Below is a small trained network, with its code and all its weights. Each question gives an input and a target symbol and asks what happens when units are switched off, that is, made to give their printed mean instead of their output.

import numpy as np


def w(rows, s, z=0):
    codes = np.array(rows[::2]) - 128.0
    scale = np.full(codes.shape[1], s)
    scale[-1] = z or s
    return codes * scale


def f(y):
    return y / 2 * (1 + np.tanh(0.7978845608 * (y + 0.044715 * y**3)))


def softmax(a):
    e = np.exp(a - a.max(-1, keepdims=True))
    return e / e.sum(-1, keepdims=True)


def log_softmax(a):
    a = a - a.max(-1, keepdims=True)
    return a - np.log(np.exp(a).sum(-1, keepdims=True))


def net(x, mask):
    ids = ['Θαβεηω'.index(c) for c in x.split()]
    T = len(ids)
    res = E[ids] + P[:T]
    u = 0
    for l in range(2):
        q, k, v = (res @ M[l].T for M in (Q, K, V))
        z = softmax(np.where(np.tri(T) > 0, q @ k.T / 4**0.5, -1e9)) @ v
        res = res + np.where(mask[u], z, O[l][:, -1]) @ O[l][:, :-1]
        u += 1
        y = f(res @ A[l][:, :-1].T + A[l][:, -1])
        res = res + np.where(mask[u : u + 4], y, B[l][:, -1]) @ B[l][:, :-1]
        u += 4
    return log_softmax(res[-1] @ U[:, :-1].T + U[:, -1])


Q, K, V, O, A, B = {}, {}, {}, {}, {}, {}
E = w([
[143,74,28,212,128,6,144,56,197,117,79,110],'Θ',
[127,106,174,155,108,91,109,119,81,146,138,62],'α',
[39,122,164,35,138,60,132,85,156,162,151,134],'β',
[240,109,64,130,43,156,115,88,124,205,135,163],'ε',
[96,130,96,197,170,141,168,188,156,169,134,65],'η',
[98,134,127,172,85,162,75,161,134,109,128,159],'ω',
],0.019)
P = w([
[142,153,112,92,131,143,72,138,154,147,142,153],'0',
[43,126,71,145,232,202,48,147,51,162,79,224],'1',
[76,67,59,183,45,131,99,146,203,190,178,126],'2',
[89,48,162,23,107,152,100,161,114,99,5,116],'3',
[132,140,159,170,207,156,134,142,117,115,130,158],'4',
[88,58,72,128,67,48,79,246,116,119,120,177],'5',
[108,188,122,65,62,178,165,219,146,108,34,84],'6',
[104,143,137,153,179,127,151,112,135,98,111,175],'7',
[77,62,60,145,39,120,109,83,153,105,101,32],'8',
],0.011)
Q[0] = w([
[60,91,106,171,69,126,50,114,175,194,134,79],'L0H0',
[146,98,127,93,137,45,91,218,76,166,40,133],'L0H0',
[101,67,141,168,86,194,137,47,169,185,132,14],'L0H0',
[131,65,90,132,72,32,54,212,155,167,254,78],'L0H0',
],0.0068)
K[0] = w([
[187,241,158,83,100,121,181,154,71,94,145,65],'L0H0',
[89,64,169,112,112,111,107,73,87,113,8,42],'L0H0',
[152,254,150,165,88,37,156,168,106,121,170,126],'L0H0',
[113,196,155,2,48,233,221,227,96,116,90,112],'L0H0',
],0.0075)
V[0] = w([
[158,179,59,139,95,96,155,59,147,82,122,207],'L0H0',
[71,108,75,253,151,152,90,143,72,75,207,184],'L0H0',
[101,79,194,80,108,36,135,97,93,205,194,132],'L0H0',
[103,67,111,81,166,63,163,162,134,224,222,128],'L0H0',
],0.0066)
O[0] = w([
[165,93,129,134,177,32,59,184,110,43,156,150,3],'L0H0',
[167,224,72,229,101,108,96,166,72,132,40,138,75],'L0H0',
[135,145,22,246,139,105,57,186,146,103,122,20,225],'L0H0',
[140,83,88,1,138,205,157,7,101,157,110,111,187],'L0H0',
],0.0084,0.0034)
A[0] = w([
[99,143,147,181,101,125,170,125,201,190,226,168,168],'L0N0',
[125,53,158,252,195,118,176,109,3,152,122,120,143],'L0N1',
[107,144,126,144,95,125,140,139,110,96,92,47,149],'L0N2',
[148,120,165,147,138,55,134,129,132,79,198,104,255],'L0N3',
],0.0068,0.0029)
B[0] = w([
[82,85,171,135,155,2,80,130,204,163,96,182,205],'L0N0',
[57,184,54,111,109,141,188,67,189,141,185,135,251],'L0N1',
[163,139,144,138,101,152,101,87,98,108,71,112,254],'L0N2',
[177,122,190,137,175,138,124,42,106,108,99,78,185],'L0N3',
],0.0098,0.0046)
Q[1] = w([
[193,187,238,154,27,83,115,156,235,214,108,120],'L1H0',
[97,69,88,139,196,189,95,121,2,87,206,234],'L1H0',
[189,190,174,92,198,144,207,64,159,32,93,142],'L1H0',
[183,72,131,79,141,212,151,213,177,83,45,180],'L1H0',
],0.0048)
K[1] = w([
[187,198,149,138,68,99,2,131,61,96,133,53],'L1H0',
[140,72,38,246,164,202,122,77,115,136,154,194],'L1H0',
[151,144,101,116,125,107,100,202,164,162,211,130],'L1H0',
[41,118,216,69,185,70,98,89,117,174,222,127],'L1H0',
],0.0057)
V[1] = w([
[24,189,173,79,170,58,101,70,97,214,118,124],'L1H0',
[199,150,112,79,60,43,94,84,97,166,177,121],'L1H0',
[96,136,177,140,84,127,85,89,25,118,207,70],'L1H0',
[59,139,120,124,126,156,1,63,114,143,108,151],'L1H0',
],0.0059)
O[1] = w([
[161,50,123,121,143,96,214,62,91,136,205,126,178],'L1H0',
[132,14,151,60,92,89,205,141,45,189,89,125,164],'L1H0',
[63,108,188,74,28,74,90,170,81,172,182,89,142],'L1H0',
[141,77,213,185,203,120,128,42,76,101,73,255,253],'L1H0',
],0.0082,0.0068)
A[1] = w([
[173,202,187,156,126,190,69,128,2,174,163,130,239],'L1N0',
[158,59,169,149,87,98,28,151,147,161,141,57,3],'L1N1',
[227,140,219,87,146,216,109,149,89,110,71,183,125],'L1N2',
[49,154,124,183,135,189,102,111,86,139,192,138,48],'L1N3',
],0.0076,0.0037)
B[1] = w([
[86,91,135,139,112,144,101,72,123,16,2,87,212],'L1N0',
[197,159,81,83,163,84,57,192,221,87,179,66,254],'L1N1',
[108,251,109,98,60,107,89,91,107,165,196,111,175],'L1N2',
[63,190,218,25,135,80,159,185,93,90,159,108,189],'L1N3',
],0.0098,0.0072)
U = w([
[188,64,220,97,234,86,105,130,90,105,155,150,115],'Θ',
[95,24,51,148,41,196,100,160,81,153,15,61,255],'α',
[55,17,163,111,4,109,254,85,117,107,190,160,140],'β',
[66,212,6,78,72,70,137,155,176,146,229,77,71],'ε',
[100,69,58,182,191,253,67,68,168,114,205,96,100],'η',
[111,119,224,207,80,101,86,133,151,102,138,181,19],'ω',
],0.0049,0.0033)

Each question gives the input, a string of symbols that net reads in full, and the target symbol t.
The units are the heads (4 rows each of Q, K, V and O) and the neurons (one row each of A and B). Each row of codes is followed by its name. A weight is (code - 128) times the scale printed after its matrix; where a second scale follows, it is the last column's (O, A, B and U).
mask holds one flag per unit, layer by layer, with each layer's heads first. A switched-off unit (its flag False) gives its mean, the last column of its rows in O or B, instead of its output. The means were averaged over made-up inputs and are rounded, as every weight is.
A unit's drop is (log p(t) with every unit on - log p(t) with that unit switched off) / (log p(t) with every unit on - log p(t) with every unit switched off).
The circuit of an input: a set's keep is (log p(t) with only the set's units on - log p(t) with every unit switched off) / (log p(t) with every unit on - log p(t) with every unit switched off). Starting from all 10 units, units are removed one at a time, each time the one whose removal leaves the highest keep (on an exact tie, the one counted first), for as long as the keep stays at least 0.8.
circuit, biggest first: the units of the circuit, biggest drop first
unit that matters most: the unit with the biggest drop
top k neurons: the k neurons with the biggest drops, biggest first
k most important neurons of layer l: the k neurons of layer l with the biggest drops, biggest first
input Θ η η ε η α ε α, target α: circuit, biggest first -> [L1H0]
input Θ Θ α α α β ω Θ ε, target ω: circuit, biggest first -> [L0H0, L0N0]
input η Θ Θ ε ε η, target Θ: 3 most important neurons of layer 0 -> [L0N0, L0N3, L0N1]
input α α α β η α, target η: circuit, biggest first -> [L0H0, L1H0]
input ε ε ε ε ω η, target Θ: 2 most important neurons of layer 0 -> [L0N3, L0N0]
input α ε Θ α η η ω β α, target ω: circuit, biggest first -> [L0H0, L1H0, L0N0]
input α α β ω α η, target ω: circuit, biggest first -> [L0H0, L0N0]
input η α ε α α Θ ε η ε, target Θ: circuit, biggest first -> [L0H0, L1N1, L0N1]
input Θ η Θ, target α: circuit, biggest first -> [L0H0, L1H0]
input α ε α ε η ω, target Θ: circuit, biggest first -> [L0H0, L0N1, L0N3]
input Θ α ε η η α, target β: top 2 neurons -> [L1N1, L1N0]
input Θ β η α η α, target ε: circuit, biggest first -> [L0H0, L1N1, L1H0]
input Θ ω α ω β α, target ω: circuit, biggest first -> [L0H0, L1H0]
input α α η α η β ω, target β: circuit, biggest first -> [L1H0]
input α α β Θ ε ω Θ α, target η: circuit, biggest first -> [L1H0, L0N1]
input η α β ε α α, target Θ: top 2 neurons -> [L0N3, L1N1]
input α α Θ, target ε: top 4 neurons -> [L1N1, L0N0, L1N0, L0N1]
input Θ β ω ε, target β: top 2 neurons -> [L1N1, L1N2]
input α ε β α β Θ η, target β: top 3 neurons -> [L1N1, L0N0, L1N0]
input β η ε α Θ, target η: top 2 neurons -> [L1N3, L0N1]
input ε α ε β η, target ε: unit that matters most -> L0N1
input Θ η ω, target α: 2 most important neurons of layer 0 -> [L0N3, L0N1]
input ε η Θ Θ, target Θ: 2 most important neurons of layer 1 -> [L1N0, L1N2]
input Θ η Θ α Θ ε, target ε: 2 most important neurons of layer 0 -> [L0N0, L0N2]
